Below is a small trained network, with its code and all its weights. Each question gives an input and a class and asks what happens when units are switched off, that is, made to give their printed mean instead of their output.

import numpy as np


def w(rows, s, z=0):
    codes = np.array(rows[::2]) - 128.0
    scale = np.full(codes.shape[1], s)
    scale[-1] = z or s
    return codes * scale


def norm(h):
    return h / np.sqrt((h * h).mean(-1, keepdims=True) + 1e-5)


def f(y):
    return np.maximum(y, 0)


def log_softmax(a):
    a = a - a.max(-1, keepdims=True)
    return a - np.log(np.exp(a).sum(-1, keepdims=True))


def net(x, mask):
    res = np.array(x, float).reshape(1, 2) / 4 @ E
    u = 0
    for l in range(2):
        y = f(norm(res) @ A[l][:, :-1].T + A[l][:, -1])
        res = res + np.where(mask[u : u + 14], y, B[l][:, -1]) @ B[l][:, :-1]
        u += 14
    return log_softmax(norm(res)[-1] @ U[:, :-1].T + U[:, -1])


A, B = {}, {}
E = w([
[80,67,148,119,157,159,90,82],'x0',
[153,180,115,108,170,125,2,112],'x1',
],0.0058)
A[0] = w([
[116,111,152,121,178,79,130,77,23],'L0N0',
[126,179,38,128,139,60,84,175,85],'L0N1',
[143,196,180,123,117,142,122,70,252],'L0N2',
[154,121,105,165,82,117,176,174,131],'L0N3',
[101,95,159,106,121,127,105,121,5],'L0N4',
[105,173,167,110,73,47,212,153,140],'L0N5',
[169,196,110,123,53,160,165,224,92],'L0N6',
[67,76,145,108,144,120,131,90,119],'L0N7',
[202,157,160,114,153,50,169,126,68],'L0N8',
[242,106,121,135,115,117,66,136,63],'L0N9',
[159,127,120,113,2,130,129,201,101],'L0N10',
[80,65,152,180,140,223,139,103,132],'L0N11',
[46,106,154,165,88,150,103,125,54],'L0N12',
[207,96,116,106,88,81,227,137,57],'L0N13',
],0.0082,0.0043)
B[0] = w([
[141,79,137,182,169,188,154,158,140],'L0N0',
[129,88,176,41,104,89,84,77,222],'L0N1',
[121,151,195,132,104,129,203,113,217],'L0N2',
[26,133,120,98,168,112,162,152,224],'L0N3',
[246,82,120,218,183,130,102,146,141],'L0N4',
[39,169,124,121,165,69,191,83,253],'L0N5',
[147,119,111,199,115,213,109,183,246],'L0N6',
[159,133,114,182,104,130,177,185,202],'L0N7',
[159,109,43,141,126,188,157,176,183],'L0N8',
[173,115,112,120,77,111,1,121,192],'L0N9',
[221,82,123,213,36,171,124,171,207],'L0N10',
[152,168,172,35,139,156,107,81,230],'L0N11',
[168,127,75,191,160,106,93,151,165],'L0N12',
[66,106,86,139,209,172,133,144,237],'L0N13',
],0.0071,0.0067)
A[1] = w([
[172,149,52,110,85,121,140,167,155],'L1N0',
[72,130,126,67,150,2,98,82,16],'L1N1',
[62,162,73,191,79,128,219,143,81],'L1N2',
[83,61,91,209,146,72,169,136,103],'L1N3',
[63,143,153,34,138,26,122,61,2],'L1N4',
[148,145,189,200,158,119,150,120,131],'L1N5',
[47,149,138,116,141,141,195,134,194],'L1N6',
[45,149,174,57,170,85,171,72,62],'L1N7',
[147,83,141,152,112,164,89,150,122],'L1N8',
[50,142,158,170,202,137,116,180,113],'L1N9',
[153,141,112,61,143,64,42,74,198],'L1N10',
[123,156,115,52,130,25,113,140,77],'L1N11',
[43,176,149,122,152,155,185,101,104],'L1N12',
[163,95,124,115,64,93,32,121,107],'L1N13',
],0.0095,0.0047)
B[1] = w([
[58,142,163,178,131,113,169,97,163],'L1N0',
[73,35,52,91,199,46,91,165,159],'L1N1',
[167,83,101,67,186,125,89,124,246],'L1N2',
[171,122,66,102,95,135,42,122,205],'L1N3',
[110,119,55,83,183,66,14,158,169],'L1N4',
[127,97,104,102,192,182,128,119,162],'L1N5',
[89,146,206,158,89,62,126,103,247],'L1N6',
[1,103,196,37,87,99,217,54,174],'L1N7',
[165,125,169,97,78,69,123,74,183],'L1N8',
[190,160,183,129,96,156,159,120,206],'L1N9',
[127,75,76,109,115,149,200,170,254],'L1N10',
[118,44,127,112,197,160,138,105,159],'L1N11',
[114,214,158,155,141,122,134,132,215],'L1N12',
[111,207,169,189,153,102,95,109,240],'L1N13',
],0.0097,0.0083)
U = w([
[15,187,209,83,157,112,216,86,218],'0',
[181,200,196,246,16,67,55,82,90],'1',
[188,56,42,201,49,191,75,177,118],'2',
[147,185,41,52,48,138,166,138,1],'3',
[155,199,11,28,30,135,179,127,1],'4',
[220,53,177,64,198,216,155,43,180],'5',
[62,195,56,247,193,199,186,229,186],'6',
[97,47,55,52,194,35,29,138,181],'7',
],0.012,0.0065)

Each question gives the input, the list of numbers given to net, and the class t.
The units are the neurons (one row each of A and B). Each row of codes is followed by its name. A weight is (code - 128) times the scale printed after its matrix; where a second scale follows, it is the last column's (A, B and U).
mask holds one flag per neuron, layer by layer. A switched-off neuron (its flag False) gives its mean, the last column of its row in B, instead of its output. The means were averaged over made-up inputs and are rounded, as every weight is.
A unit's drop is (log p(t) with every unit on - log p(t) with that unit switched off) / (log p(t) with every unit on - log p(t) with every unit switched off).
The circuit of an input: a set's keep is (log p(t) with only the set's units on - log p(t) with every unit switched off) / (log p(t) with every unit on - log p(t) with every unit switched off). Starting from the 12 units with the biggest drops (on a tie, the unit counted first), units are removed one at a time, each time the one whose removal leaves the highest keep (on an exact tie, the one counted first), for as long as the keep stays at least 0.8.
circuit, biggest first: the units of the circuit, biggest drop first
most important unit: the unit with the biggest drop
k most important neurons: the k neurons with the biggest drops, biggest first
k most important neurons of layer l: the k neurons of layer l with the biggest drops, biggest first
drop when u is switched off: that unit's drop, to one decimal
input [5,1], class 5: most important unit	L0N5
input [-8,-2], class 6: 2 most important neurons	(L0N6; L0N5)
input [7,-4], class 5: circuit, biggest first	(L0N5; L0N3)
input [-7,-6], class 6: 2 most important neurons of layer 0	(L0N6; L0N10)
input [2,2], class 5: 4 most important neurons of layer 0	(L0N5; L0N3; L0N1; L0N10)
input [-4,-6], class 6: 3 most important neurons	(L0N6; L0N10; L0N1)
input [-5,6], class 1: 2 most important neurons	(L0N5; L0N3)
input [-7,8], class 1: 2 most important neurons of layer 0	(L0N5; L0N3)
input [-6,2], class 1: 2 most important neurons	(L0N1; L0N9)
input [3,-2], class 5: 2 most important neurons of layer 0	(L0N5; L0N11)
input [-5,-2], class 6: 2 most important neurons	(L0N6; L0N5)
input [-6,-7], class 6: 2 most important neurons	(L0N6; L0N10)
input [-7,-1], class 6: 3 most important neurons	(L0N6; L0N5; L0N3)
input [8,-1], class 5: most important unit	L0N11
input [-8,3], class 1: 2 most important neurons	(L0N1; L0N6)
input [5,3], class 5: 2 most important neurons	(L0N5; L0N3)
input [-4,-5], class 6: drop when L0N10 is switched off	0.8
input [-6,-2], class 6: drop when L1N7 is switched off	0.0
input [-3,-1], class 6: drop when L0N6 is switched off	0.6
input [-7,6], class 1: most important neuron	(L1N13)
